Here is a tiny trained network, its code and every weight. The questions are about switching its units off for an input and a class, where a switched-off unit gives its printed mean instead of its output.

import numpy as np


def w(rows, s, z=0):
    codes = np.array(rows[::2]) - 128.0
    scale = np.full(codes.shape[1], s)
    scale[-1] = z or s
    return codes * scale


def f(y):
    return np.maximum(y, 0)


def log_softmax(a):
    a = a - a.max(-1, keepdims=True)
    return a - np.log(np.exp(a).sum(-1, keepdims=True))


def net(x, mask):
    res = np.array(x, float).reshape(1, 8) / 4 @ E
    y = f(res @ A[0][:, :-1].T + A[0][:, -1])
    res = res + np.where(mask, y, B[0][:, -1]) @ B[0][:, :-1]
    return log_softmax(res[-1] @ U[:, :-1].T + U[:, -1])


A, B = {}, {}
E = w([
[127,129,130,128,129,127,129],'x0',
[153,254,117,68,90,137,160],'x1',
[85,124,177,157,30,162,53],'x2',
[128,126,129,126,128,128,128],'x3',
[120,128,138,125,133,130,133],'x4',
[217,114,220,141,153,158,122],'x5',
[119,126,134,123,134,141,132],'x6',
[130,138,120,152,130,137,134],'x7',
],0.02)
A[0] = w([
[171,145,142,109,196,105,149,116],'N1',
[4,142,44,122,120,82,131,250],'N2',
[132,232,166,94,38,158,112,51],'N3',
[141,172,148,139,46,166,99,146],'N4',
[111,79,165,179,126,132,51,145],'N5',
[158,131,152,115,134,135,152,187],'N6',
[145,128,107,116,128,123,173,65],'N7',
[159,21,87,156,225,70,202,163],'N8',
[171,156,117,79,165,84,155,127],'N9',
[127,176,92,98,168,73,211,127],'N10',
],0.013,0.011)
B[0] = w([
[163,120,87,179,117,117,162,186],'N1',
[9,151,78,71,20,125,134,250],'N2',
[119,130,104,98,196,91,186,224],'N3',
[127,107,162,100,185,59,130,206],'N4',
[95,65,158,145,129,118,62,203],'N5',
[194,139,152,172,151,135,173,173],'N6',
[149,112,102,138,90,146,114,148],'N7',
[68,170,153,58,229,19,140,237],'N8',
[178,146,74,197,119,167,136,195],'N9',
[171,200,41,97,117,194,159,215],'N10',
],0.013,0.028)
U = w([
[74,151,85,84,135,60,144,232],'0',
[177,116,141,129,220,76,124,253],'1',
[135,178,57,88,103,192,143,94],'2',
[227,127,106,165,162,170,166,4],'3',
[52,70,105,126,79,130,19,48],'4',
[150,62,180,167,165,146,6,61],'5',
],0.013,0.0047)

Each question gives the input, the list of numbers given to net, and the class t.
The units are the neurons (one row each of A and B). Each row of codes is followed by its name. A weight is (code - 128) times the scale printed after its matrix; where a second scale follows, it is the last column's (A, B and U).
mask holds one flag per neuron, in row order. A switched-off neuron (its flag False) gives its mean, the last column of its row in B, instead of its output. The means were averaged over made-up inputs and are rounded, as every weight is.
A unit's drop is (log p(t) with every unit on - log p(t) with that unit switched off) / (log p(t) with every unit on - log p(t) with every unit switched off).
The circuit of an input: a set's keep is (log p(t) with only the set's units on - log p(t) with every unit switched off) / (log p(t) with every unit on - log p(t) with every unit switched off). Starting from all 10 units, units are removed one at a time, each time the one whose removal leaves the highest keep (on an exact tie, the one counted first), for as long as the keep stays at least 0.8.
units of the circuit, in order: the units of the circuit, biggest drop first
top k neurons: the k neurons with the biggest drops, biggest first
drop when u is switched off: that unit's drop, to one decimal
input [-4,2,-6,-3,-8,-5,-3,0], class 2: units of the circuit, in order -> [N10]
input [6,-4,1,3,-5,2,-2,6], class 5: units of the circuit, in order -> [N2, N3, N5]
input [4,1,-4,-8,-3,-4,6,4], class 2: units of the circuit, in order -> [N10, N4]
input [4,-5,-2,-4,1,6,-4,7], class 1: top 2 neurons -> [N2, N8]
input [5,-1,8,1,6,-2,-4,8], class 4: top 2 neurons -> [N8, N5]
input [-6,0,-6,5,7,6,8,-8], class 1: top 2 neurons -> [N8, N2]
input [-1,-7,-2,6,5,3,6,-5], class 1: top 2 neurons -> [N2, N8]
input [-3,-1,8,-7,-5,4,-2,-1], class 5: top 2 neurons -> [N2, N5]
input [1,8,-8,-6,-4,1,-8,2], class 3: top 2 neurons -> [N2, N9]
input [-1,0,3,-3,6,8,-5,-6], class 5: top 2 neurons -> [N8, N5]
input [-7,0,6,-6,6,-6,8,4], class 4: drop when N10 is switched off -> 0.1
input [0,-5,8,-7,6,3,8,0], class 5: drop when N2 is switched off -> 0.7
input [-2,-3,1,0,5,-4,-7,-4], class 4: drop when N3 is switched off -> 0.2
input [-5,-5,6,-7,-5,6,4,5], class 5: top neuron -> [N2]
